Below is a small trained network, with its code and all its weights. Each question gives an input and a target symbol and asks what happens when units are switched off, that is, made to give their printed mean instead of their output.

import numpy as np


def w(rows, s, z=0):
    codes = np.array(rows[::2]) - 128.0
    scale = np.full(codes.shape[1], s)
    scale[-1] = z or s
    return codes * scale


def norm(h):
    return h / np.sqrt((h * h).mean(-1, keepdims=True) + 1e-5)


def f(y):
    return np.maximum(y, 0)


def softmax(a):
    e = np.exp(a - a.max(-1, keepdims=True))
    return e / e.sum(-1, keepdims=True)


def log_softmax(a):
    a = a - a.max(-1, keepdims=True)
    return a - np.log(np.exp(a).sum(-1, keepdims=True))


def net(x, mask):
    ids = ['ΘΦαβεζμπψω'.index(c) for c in x.split()]
    T = len(ids)
    res = E[ids] + P[:T]
    r = norm(res)
    for j in range(2):
        rows = slice(4 * j, 4 * j + 4)
        q, k, v = (r @ M[0][rows].T for M in (Q, K, V))
        z = softmax(np.where(np.tri(T) > 0, q @ k.T / 4**0.5, -1e9)) @ v
        o = O[0][rows]
        res = res + np.where(mask[j], z, o[:, -1]) @ o[:, :-1]
    y = f(norm(res) @ A[0][:, :-1].T + A[0][:, -1])
    res = res + np.where(mask[2:10], y, B[0][:, -1]) @ B[0][:, :-1]
    return log_softmax(norm(res)[-1] @ U[:, :-1].T + U[:, -1])


Q, K, V, O, A, B = {}, {}, {}, {}, {}, {}
E = w([
[190,228,53,81,106],'Θ',
[160,177,111,213,6],'Φ',
[212,130,139,122,110],'α',
[164,131,97,198,79],'β',
[144,58,98,182,249],'ε',
[140,228,110,222,160],'ζ',
[27,179,52,157,96],'μ',
[31,104,141,190,89],'π',
[89,212,117,143,94],'ψ',
[124,150,104,137,10],'ω',
],0.014)
P = w([
[88,101,191,91,133],'0',
[181,3,2,36,58],'1',
[237,222,114,151,20],'2',
[225,213,74,199,120],'3',
[201,143,96,217,91],'4',
[138,114,49,118,47],'5',
[109,122,84,220,144],'6',
[162,89,59,128,111],'7',
[207,131,91,182,201],'8',
[151,102,20,171,111],'9',
],0.0088)
Q[0] = w([
[136,94,110,121,133],'H0',
[116,96,70,95,107],'H0',
[138,132,127,151,100],'H0',
[122,129,84,149,141],'H0',
[116,128,249,66,135],'H1',
[114,124,145,105,125],'H1',
[120,138,131,134,122],'H1',
[105,126,126,108,119],'H1',
],0.015)
K[0] = w([
[79,173,177,105,141],'H0',
[125,118,170,158,166],'H0',
[134,145,57,174,161],'H0',
[145,146,112,148,105],'H0',
[167,116,1,198,85],'H1',
[153,142,137,147,99],'H1',
[140,127,88,120,139],'H1',
[170,152,146,142,94],'H1',
],0.011)
V[0] = w([
[21,160,83,160,192],'H0',
[133,162,30,176,53],'H0',
[133,157,65,24,168],'H0',
[189,165,170,141,200],'H0',
[211,108,178,156,195],'H1',
[57,105,147,132,234],'H1',
[154,197,112,71,188],'H1',
[111,86,4,175,160],'H1',
],0.018)
O[0] = w([
[255,164,184,143,59,104],'H0',
[207,90,89,48,124,252],'H0',
[146,29,145,177,78,106],'H0',
[148,129,103,220,158,109],'H0',
[43,171,75,153,112,83],'H1',
[101,175,187,161,51,77],'H1',
[145,54,124,194,69,111],'H1',
[152,109,108,32,37,113],'H1',
],0.016,0.02)
A[0] = w([
[42,122,161,175,124,136],'N0',
[196,138,48,89,137,116],'N1',
[216,159,161,120,113,170],'N2',
[111,162,191,128,62,254],'N3',
[111,172,81,69,137,81],'N4',
[115,101,16,2,196,186],'N5',
[251,177,182,113,108,178],'N6',
[126,178,169,104,153,143],'N7',
],0.012,0.0024)
B[0] = w([
[164,145,99,137,53,131],'N0',
[110,222,72,131,104,208],'N1',
[131,132,160,228,165,165],'N2',
[78,10,101,130,124,139],'N3',
[64,144,118,125,66,161],'N4',
[149,158,114,220,126,252],'N5',
[92,117,192,228,193,178],'N6',
[150,156,33,141,93,137],'N7',
],0.012,0.021)
U = w([
[153,146,128,52,184,167],'Θ',
[148,148,116,55,160,137],'Φ',
[144,176,135,216,75,123],'α',
[134,148,155,138,51,254],'β',
[236,126,214,75,79,96],'ε',
[169,141,186,208,154,83],'ζ',
[51,138,102,182,184,79],'μ',
[182,27,88,156,96,125],'π',
[150,254,222,95,148,130],'ψ',
[138,166,106,52,146,107],'ω',
],0.0093,0.0027)

Each question gives the input, a string of symbols that net reads in full, and the target symbol t.
The units are the heads (4 rows each of Q, K, V and O) and the neurons (one row each of A and B). Each row of codes is followed by its name. A weight is (code - 128) times the scale printed after its matrix; where a second scale follows, it is the last column's (O, A, B and U).
mask holds one flag per unit, heads first, then neurons. A switched-off unit (its flag False) gives its mean, the last column of its rows in O or B, instead of its output. The means were averaged over made-up inputs and are rounded, as every weight is.
A unit's drop is (log p(t) with every unit on - log p(t) with that unit switched off) / (log p(t) with every unit on - log p(t) with every unit switched off).
The circuit of an input: a set's keep is (log p(t) with only the set's units on - log p(t) with every unit switched off) / (log p(t) with every unit on - log p(t) with every unit switched off). Starting from all 10 units, units are removed one at a time, each time the one whose removal leaves the highest keep (on an exact tie, the one counted first), for as long as the keep stays at least 0.8.
circuit, biggest first: the units of the circuit, biggest drop first
heads that matter: for each layer, one digit per head in row order, 1 if its drop is at least 0.15 and else 0, layers parted by /
drop when u is switched off: that unit's drop, to one decimal
input ψ μ Θ β Θ μ, target ζ: circuit, biggest first -> H1
input ζ Φ π ω ε π, target α: circuit, biggest first -> H0, H1, N6
input ζ π ε π π ω α ε Θ ζ, target α: heads that matter -> 01
input Θ Θ π, target π: heads that matter -> 10
input π ω ζ π Θ ψ β, target ψ: heads that matter -> 01
input ε ψ μ ω π ω, target β: heads that matter -> 01
input μ ω α ζ Φ Θ Θ, target ε: heads that matter -> 01
input Θ π Θ, target π: circuit, biggest first -> H1, H0
input Θ ε μ ζ α β ε ω Θ ψ, target π: heads that matter -> 01
input ζ Θ Θ ζ ε Θ, target α: circuit, biggest first -> H1, H0
input ε Φ π π, target β: drop when H1 is switched off -> 0.9
input α ε Θ, target μ: drop when H1 is switched off -> 0.4
input π Θ Φ ω ω ψ Θ, target ψ: drop when N7 is switched off -> -0.1
input α ψ α Θ Φ Θ ε ζ ω, target μ: circuit, biggest first -> H1
